Below are the code and all the weights of a small trained network. Each question names an input and a target symbol and asks about switching units off, where a switched-off unit gives its printed mean instead of its output.

import numpy as np


def w(rows, s, z=0):
    codes = np.array(rows[::2]) - 128.0
    scale = np.full(codes.shape[1], s)
    scale[-1] = z or s
    return codes * scale


def softmax(a):
    e = np.exp(a - a.max(-1, keepdims=True))
    return e / e.sum(-1, keepdims=True)


def log_softmax(a):
    a = a - a.max(-1, keepdims=True)
    return a - np.log(np.exp(a).sum(-1, keepdims=True))


def net(x, mask):
    ids = ['ΘΞΠαβγδηψω'.index(c) for c in x.split()]
    T = len(ids)
    res = E[ids] + P[:T]
    u = 0
    for l in range(2):
        r = res
        for j in range(3):
            rows = slice(2 * j, 2 * j + 2)
            q, k, v = (r @ M[l][rows].T for M in (Q, K, V))
            z = softmax(np.where(np.tri(T) > 0, q @ k.T / 2**0.5, -1e9)) @ v
            o = O[l][rows]
            res = res + np.where(mask[u + j], z, o[:, -1]) @ o[:, :-1]
        u += 3
    return log_softmax(res[-1] @ U[:, :-1].T + U[:, -1])


Q, K, V, O = {}, {}, {}, {}
E = w([
[44,186,171,135,92,35,99,176,60],'Θ',
[231,146,49,93,219,164,97,156,112],'Ξ',
[71,85,250,100,171,151,79,150,132],'Π',
[104,126,125,80,83,115,30,11,72],'α',
[180,97,233,180,93,137,162,82,162],'β',
[140,152,130,219,54,118,117,161,130],'γ',
[112,78,147,199,89,86,102,254,52],'δ',
[73,229,137,172,96,210,106,100,85],'η',
[102,187,246,132,158,122,168,81,109],'ψ',
[97,58,140,137,113,119,6,152,31],'ω',
],0.016)
P = w([
[153,160,135,220,204,105,123,1,128],'0',
[144,149,134,164,166,118,102,90,144],'1',
[147,145,130,132,140,115,97,128,146],'2',
[154,139,124,110,122,115,95,155,140],'3',
[163,132,117,92,106,115,100,172,134],'4',
[175,129,106,79,90,110,99,189,122],'5',
[190,123,99,67,79,112,102,203,115],'6',
[201,121,89,54,63,109,100,220,96],'7',
],0.013)
Q[0] = w([
[147,148,121,115,104,95,110,150,156],'0.h1',
[125,125,137,124,126,128,130,139,168],'0.h1',
[153,105,92,150,142,114,242,168,206],'0.h2',
[147,211,121,186,136,117,7,158,127],'0.h2',
[14,107,127,197,122,54,155,181,37],'0.h3',
[193,156,185,227,115,92,158,202,146],'0.h3',
],0.012)
K[0] = w([
[136,119,98,140,152,119,143,126,118],'0.h1',
[157,155,152,137,111,128,133,139,138],'0.h1',
[106,112,169,253,37,76,118,96,194],'0.h2',
[177,169,9,124,177,98,109,157,120],'0.h2',
[34,122,135,215,132,57,71,186,63],'0.h3',
[159,163,134,189,101,95,240,192,187],'0.h3',
],0.012)
V[0] = w([
[8,124,220,214,154,128,154,54,152],'0.h1',
[74,78,138,147,2,109,87,109,87],'0.h1',
[25,163,35,93,114,109,15,119,116],'0.h2',
[156,168,232,143,32,99,89,138,138],'0.h2',
[174,97,69,147,112,74,202,92,73],'0.h3',
[63,194,120,166,197,212,43,83,177],'0.h3',
],0.0073)
O[0] = w([
[128,130,138,194,199,148,88,18,191,254],'0.h1',
[62,146,94,102,126,230,24,152,161,188],'0.h1',
[180,100,192,211,168,118,234,84,169,220],'0.h2',
[201,92,167,106,100,197,206,198,43,200],'0.h2',
[148,138,194,126,184,133,137,134,170,113],'0.h3',
[173,125,151,42,57,135,118,255,128,125],'0.h3',
],0.0085,0.0044)
Q[1] = w([
[69,102,179,2,187,127,162,129,95],'1.h1',
[140,11,141,144,165,80,77,136,122],'1.h1',
[180,142,114,239,186,240,74,158,126],'1.h2',
[177,128,130,144,152,211,34,55,98],'1.h2',
[146,31,139,205,205,131,49,187,111],'1.h3',
[62,159,70,177,181,159,189,53,191],'1.h3',
],0.012)
K[1] = w([
[119,120,177,50,169,113,112,131,127],'1.h1',
[151,25,107,123,145,108,103,120,130],'1.h1',
[179,116,47,125,101,126,190,144,99],'1.h2',
[175,112,81,48,157,123,150,121,119],'1.h2',
[216,107,88,161,253,129,122,178,127],'1.h3',
[92,92,185,167,146,171,133,124,137],'1.h3',
],0.018)
V[1] = w([
[79,162,94,107,41,69,76,150,104],'1.h1',
[102,155,128,166,170,79,133,3,213],'1.h1',
[75,138,192,168,53,134,102,126,97],'1.h2',
[108,122,95,170,140,130,122,79,250],'1.h2',
[117,143,65,96,151,69,83,154,95],'1.h3',
[79,118,149,179,123,88,86,96,102],'1.h3',
],0.0079)
O[1] = w([
[145,112,189,99,204,254,130,140,37,3],'1.h1',
[87,70,90,117,87,192,137,208,102,199],'1.h1',
[128,16,86,46,219,100,200,118,142,231],'1.h2',
[149,150,179,143,174,104,122,106,114,161],'1.h2',
[90,139,137,172,47,152,136,91,223,66],'1.h3',
[176,235,133,29,109,124,191,98,104,234],'1.h3',
],0.0078,0.0043)
U = w([
[93,153,131,106,126,83,128,134,102,67],'Θ',
[135,146,128,123,107,79,96,157,141,46],'Ξ',
[105,116,164,111,134,137,131,142,161,77],'Π',
[114,131,115,97,113,120,121,91,123,70],'α',
[123,118,175,146,96,126,152,111,128,53],'β',
[161,103,100,57,96,115,126,251,71,183],'γ',
[83,119,115,148,140,137,146,126,120,103],'δ',
[122,161,148,115,128,135,125,152,100,54],'η',
[155,148,188,159,198,114,167,14,125,254],'ψ',
[124,122,144,121,117,113,90,147,80,26],'ω',
],0.013,0.0088)

Each question gives the input, a string of symbols that net reads in full, and the target symbol t.
The units are the heads (2 rows each of Q, K, V and O). Each row of codes is followed by its name. A weight is (code - 128) times the scale printed after its matrix; where a second scale follows, it is the last column's (O and U).
mask holds one flag per head, layer by layer. A switched-off head (its flag False) gives its mean, the last column of its rows in O, instead of its output. The means were averaged over made-up inputs and are rounded, as every weight is.
A unit's drop is (log p(t) with every unit on - log p(t) with that unit switched off) / (log p(t) with every unit on - log p(t) with every unit switched off).
The circuit of an input: a set's keep is (log p(t) with only the set's units on - log p(t) with every unit switched off) / (log p(t) with every unit on - log p(t) with every unit switched off). Starting from all 6 units, units are removed one at a time, each time the one whose removal leaves the highest keep (on an exact tie, the one counted first), for as long as the keep stays at least 0.8.
units of the circuit, in order: the units of the circuit, biggest drop first
unit that matters most: the unit with the biggest drop
which heads matter: for each layer, one digit per head in row order, 1 if its drop is at least 0.15 and else 0, layers parted by /
drop when u is switched off: that unit's drop, to one decimal
input γ ω η γ, target γ: unit that matters most => 0.h1
input Ξ δ η α, target α: which heads matter => 110 / 001
input ψ η η Ξ η, target Ξ: units of the circuit, in order => 0.h2, 0.h3, 1.h2
input γ ω ω η η Ξ, target Ξ: units of the circuit, in order => 0.h2, 1.h2
input Ξ δ ω β, target β: which heads matter => 001 / 011
input ψ ω γ η δ β ψ, target γ: units of the circuit, in order => 0.h1, 0.h3, 0.h2, 1.h1
input Ξ ω γ ψ η, target η: units of the circuit, in order => 1.h1, 1.h2, 0.h2
input ω Θ γ α β β β δ, target ψ: which heads matter => 001 / 100
input δ ω δ β α Π, target ψ: which heads matter => 010 / 100
input Ξ ψ γ β Θ δ, target δ: units of the circuit, in order => 0.h3, 1.h3
input γ Ξ Ξ α β η, target ψ: which heads matter => 101 / 111
input α Ξ Π Π, target Π: which heads matter => 011 / 101
input ω γ α α, target γ: units of the circuit, in order => 0.h1, 1.h1
input Θ η Θ, target γ: units of the circuit, in order => 1.h1
input α β ω γ γ ψ ψ η, target ψ: which heads matter => 010 / 100
input Π β η β γ, target ψ: units of the circuit, in order => 0.h3, 1.h1, 0.h2
input η δ ψ γ Π ψ α ω, target ψ: which heads matter => 000 / 100
input η Π ω δ η δ γ Θ, target ψ: which heads matter => 001 / 100
input δ γ ω Ξ γ δ ω β, target β: units of the circuit, in order => 0.h3, 1.h3, 0.h1, 1.h2
input Θ δ γ Π Π Π Θ α, target ψ: which heads matter => 011 / 000
input α η α, target γ: unit that matters most => 1.h1
input γ δ Ξ α ψ ω Θ, target Θ: which heads matter => 111 / 001
input γ β ω, target ψ: which heads matter => 010 / 100
input Π ψ ψ, target γ: drop when 0.h2 is switched off => 0.2
input Ξ ω β ω Π η γ α, target α: drop when 0.h2 is switched off => 0.8
input β Θ β γ Ξ η η, target η: drop when 1.h3 is switched off => 0.0
input β Ξ Π, target Π: unit that matters most => 1.h1
input α Ξ γ γ η γ η ω, target ω: drop when 1.h2 is switched off => 0.1
